Here is a tiny trained network, its code and every weight. The questions are about switching its units off for an input and a target symbol, where a switched-off unit gives its printed mean instead of its output.

import numpy as np


def w(rows, s, z=0):
    codes = np.array(rows[::2]) - 128.0
    scale = np.full(codes.shape[1], s)
    scale[-1] = z or s
    return codes * scale


def softmax(a):
    e = np.exp(a - a.max(-1, keepdims=True))
    return e / e.sum(-1, keepdims=True)


def log_softmax(a):
    a = a - a.max(-1, keepdims=True)
    return a - np.log(np.exp(a).sum(-1, keepdims=True))


def net(x, mask):
    ids = ['ΔΦαηθω'.index(c) for c in x.split()]
    T = len(ids)
    res = E[ids] + P[:T]
    u = 0
    for l in range(3):
        r = res
        for j in range(3):
            rows = slice(2 * j, 2 * j + 2)
            q, k, v = (r @ M[l][rows].T for M in (Q, K, V))
            z = softmax(np.where(np.tri(T) > 0, q @ k.T / 2**0.5, -1e9)) @ v
            o = O[l][rows]
            res = res + np.where(mask[u + j], z, o[:, -1]) @ o[:, :-1]
        u += 3
    return log_softmax(res[-1] @ U[:, :-1].T + U[:, -1])


Q, K, V, O = {}, {}, {}, {}
E = w([
[125,216,86,113,168,136,83,103,119],'Δ',
[136,137,189,118,125,92,103,173,180],'Φ',
[97,151,208,167,150,105,98,111,163],'α',
[29,143,168,65,120,31,91,197,122],'η',
[45,71,157,86,181,188,97,135,142],'θ',
[119,119,147,128,140,94,97,166,3],'ω',
],0.022)
P = w([
[213,125,201,32,158,147,4,154,169],'0',
[125,127,82,181,205,121,2,22,165],'1',
[83,170,186,95,132,112,102,50,198],'2',
[83,168,161,137,143,128,102,90,207],'3',
[99,150,130,169,154,130,97,123,193],'4',
[87,162,132,149,117,131,119,133,184],'5',
[109,146,98,177,140,132,115,163,174],'6',
[80,164,119,135,78,129,154,152,172],'7',
[116,146,79,175,121,118,157,191,176],'8',
[92,161,90,141,70,125,187,185,170],'9',
[132,135,46,183,119,106,181,232,170],'10',
[132,143,48,165,106,101,210,225,167],'11',
[105,163,68,124,65,112,251,204,159],'12',
],0.0092)
Q[0] = w([
[90,9,216,118,54,193,240,83,66],'0.h1',
[254,106,69,249,119,224,190,44,179],'0.h1',
[126,130,124,124,147,196,166,123,112],'0.h2',
[61,58,183,119,162,99,198,171,230],'0.h2',
[192,139,165,229,5,161,108,139,85],'0.h3',
[90,32,132,122,156,207,140,121,51],'0.h3',
],0.0066)
K[0] = w([
[59,87,195,60,207,154,2,75,142],'0.h1',
[185,173,208,110,173,112,21,68,159],'0.h1',
[157,140,78,133,144,130,79,81,159],'0.h2',
[106,132,117,196,190,130,102,203,153],'0.h2',
[193,200,126,74,123,55,85,135,136],'0.h3',
[53,156,94,126,150,174,94,86,136],'0.h3',
],0.0086)
V[0] = w([
[117,108,136,92,137,74,87,93,135],'0.h1',
[254,208,181,103,172,87,75,73,164],'0.h1',
[123,129,76,211,197,187,91,249,130],'0.h2',
[91,99,63,144,129,73,103,148,106],'0.h2',
[133,161,109,79,184,143,132,171,144],'0.h3',
[115,18,110,163,124,147,176,122,153],'0.h3',
],0.0073)
O[0] = w([
[137,59,120,151,139,172,51,207,108,214],'0.h1',
[104,164,152,2,28,125,161,11,108,2],'0.h1',
[153,202,159,8,68,144,144,185,254,243],'0.h2',
[111,233,137,9,140,108,169,155,209,153],'0.h2',
[162,145,220,47,169,104,174,175,72,230],'0.h3',
[73,100,80,234,34,152,35,190,140,113],'0.h3',
],0.0067,0.0048)
Q[1] = w([
[102,89,42,184,109,136,189,62,96],'1.h1',
[61,54,37,92,159,124,171,72,81],'1.h1',
[154,97,47,99,119,166,216,91,161],'1.h2',
[2,205,54,48,190,140,91,158,127],'1.h2',
[145,75,112,116,114,144,103,95,168],'1.h3',
[68,37,148,71,222,213,90,145,182],'1.h3',
],0.0073)
K[1] = w([
[123,95,177,122,152,113,86,96,134],'1.h1',
[153,173,204,135,145,109,8,95,142],'1.h1',
[116,134,114,103,113,126,119,120,115],'1.h2',
[139,142,90,140,99,129,177,149,117],'1.h2',
[139,142,171,133,129,180,111,132,140],'1.h3',
[69,104,145,99,125,177,157,151,115],'1.h3',
],0.014)
V[1] = w([
[191,177,98,139,185,69,145,84,33],'1.h1',
[94,253,94,170,111,162,166,144,223],'1.h1',
[150,98,107,116,65,87,195,159,59],'1.h2',
[143,107,165,205,190,117,136,160,69],'1.h2',
[38,111,188,81,62,114,194,152,103],'1.h3',
[110,177,201,96,66,73,129,118,189],'1.h3',
],0.0077)
O[1] = w([
[73,134,138,203,117,108,143,176,144,45],'1.h1',
[102,84,54,104,109,78,184,72,126,68],'1.h1',
[158,142,117,149,102,176,147,209,151,2],'1.h2',
[200,125,64,124,165,113,167,131,164,169],'1.h2',
[139,139,10,89,180,141,83,108,150,194],'1.h3',
[195,64,70,149,93,128,121,152,130,140],'1.h3',
],0.011,0.0069)
Q[2] = w([
[115,45,138,103,147,156,116,131,209],'2.h1',
[128,8,173,106,168,77,114,154,110],'2.h1',
[106,134,157,135,142,154,153,131,108],'2.h2',
[134,131,112,125,113,135,122,104,161],'2.h2',
[113,166,114,142,101,102,90,138,147],'2.h3',
[130,91,144,136,116,152,138,127,139],'2.h3',
],0.017)
K[2] = w([
[163,115,172,37,147,127,6,119,84],'2.h1',
[164,214,126,120,157,165,104,148,170],'2.h1',
[172,140,139,160,97,142,162,93,117],'2.h2',
[114,108,124,101,97,147,165,99,181],'2.h2',
[115,125,160,102,101,97,106,162,90],'2.h3',
[130,80,181,101,139,168,64,118,130],'2.h3',
],0.013)
V[2] = w([
[253,219,136,87,178,33,136,64,68],'2.h1',
[165,159,213,108,141,40,130,124,213],'2.h1',
[95,67,120,104,173,174,156,115,215],'2.h2',
[119,95,143,137,118,209,168,143,167],'2.h2',
[40,79,114,105,155,198,122,126,232],'2.h3',
[129,229,124,143,112,165,94,88,158],'2.h3',
],0.0078)
O[2] = w([
[139,249,123,164,114,147,88,135,99,247],'2.h1',
[174,126,102,201,99,186,108,103,42,226],'2.h1',
[100,119,151,181,137,127,145,189,94,144],'2.h2',
[84,177,118,211,95,85,202,214,123,69],'2.h2',
[184,164,84,126,109,77,85,96,207,189],'2.h3',
[206,77,106,67,134,50,165,110,70,142],'2.h3',
],0.011)
U = w([
[111,76,139,105,174,81,156,151,161,254],'Δ',
[147,83,104,179,72,115,120,144,108,70],'Φ',
[149,78,111,228,100,114,141,85,113,206],'α',
[131,112,11,161,178,121,110,89,195,96],'η',
[196,236,128,77,180,32,248,83,137,119],'θ',
[2,181,246,149,199,74,74,221,138,50],'ω',
],0.0067,0.0024)

Each question gives the input, a string of symbols that net reads in full, and the target symbol t.
The units are the heads (2 rows each of Q, K, V and O). Each row of codes is followed by its name. A weight is (code - 128) times the scale printed after its matrix; where a second scale follows, it is the last column's (O and U).
mask holds one flag per head, layer by layer. A switched-off head (its flag False) gives its mean, the last column of its rows in O, instead of its output. The means were averaged over made-up inputs and are rounded, as every weight is.
A unit's drop is (log p(t) with every unit on - log p(t) with that unit switched off) / (log p(t) with every unit on - log p(t) with every unit switched off).
The circuit of an input: a set's keep is (log p(t) with only the set's units on - log p(t) with every unit switched off) / (log p(t) with every unit on - log p(t) with every unit switched off). Starting from all 9 units, units are removed one at a time, each time the one whose removal leaves the highest keep (on an exact tie, the one counted first), for as long as the keep stays at least 0.8.
circuit, biggest first: the units of the circuit, biggest drop first
most important unit: the unit with the biggest drop
which heads matter: for each layer, one digit per head in row order, 1 if its drop is at least 0.15 and else 0, layers parted by /
drop when u is switched off: that unit's drop, to one decimal
input ω ω Δ Δ θ ω Δ θ α ω, target θ: circuit, biggest first -> (0.h3)
input Φ Δ θ ω Φ, target ω: which heads matter -> 100 / 001 / 001
input θ θ θ η ω θ α ω, target Δ: circuit, biggest first -> (1.h2, 2.h1)
input α ω Δ ω θ θ α, target θ: which heads matter -> 101 / 101 / 000
input θ Δ θ θ Δ Δ Δ ω Φ Δ Φ α, target α: circuit, biggest first -> (1.h1, 1.h3, 2.h2, 0.h1)
input ω Δ θ θ ω, target θ: circuit, biggest first -> (0.h3, 2.h3)
input θ θ θ Δ θ η ω ω η ω, target η: circuit, biggest first -> (1.h3, 2.h2)
input θ Φ η θ θ Φ, target θ: circuit, biggest first -> (1.h1, 0.h1)
input Δ ω Φ Δ α θ ω θ ω, target Δ: circuit, biggest first -> (2.h1, 0.h1, 1.h2)
input Δ Δ Δ ω, target ω: circuit, biggest first -> (0.h3, 2.h3, 1.h2, 0.h1)
input α α θ Δ θ θ θ α, target θ: which heads matter -> 000 / 001 / 000
input θ θ η η Δ θ η, target η: which heads matter -> 000 / 101 / 000
input θ θ Δ ω θ Δ θ α Δ θ Δ ω Δ, target ω: which heads matter -> 000 / 000 / 001
input ω θ Δ Φ θ Δ, target α: which heads matter -> 000 / 101 / 100
input θ θ θ θ θ ω, target ω: circuit, biggest first -> (2.h3)
input ω θ θ ω η θ ω, target η: which heads matter -> 010 / 111 / 010
input η θ θ θ Δ, target θ: drop when 2.h3 is switched off -> 0.8
input Δ Δ α Δ Φ, target α: drop when 1.h2 is switched off -> 0.0
input θ θ ω Φ ω Φ ω, target α: drop when 2.h3 is switched off -> 0.1
input Φ ω ω ω θ, target ω: most important unit -> 1.h3
input θ η θ Δ θ θ α ω θ Δ, target Δ: drop when 2.h1 is switched off -> 0.7
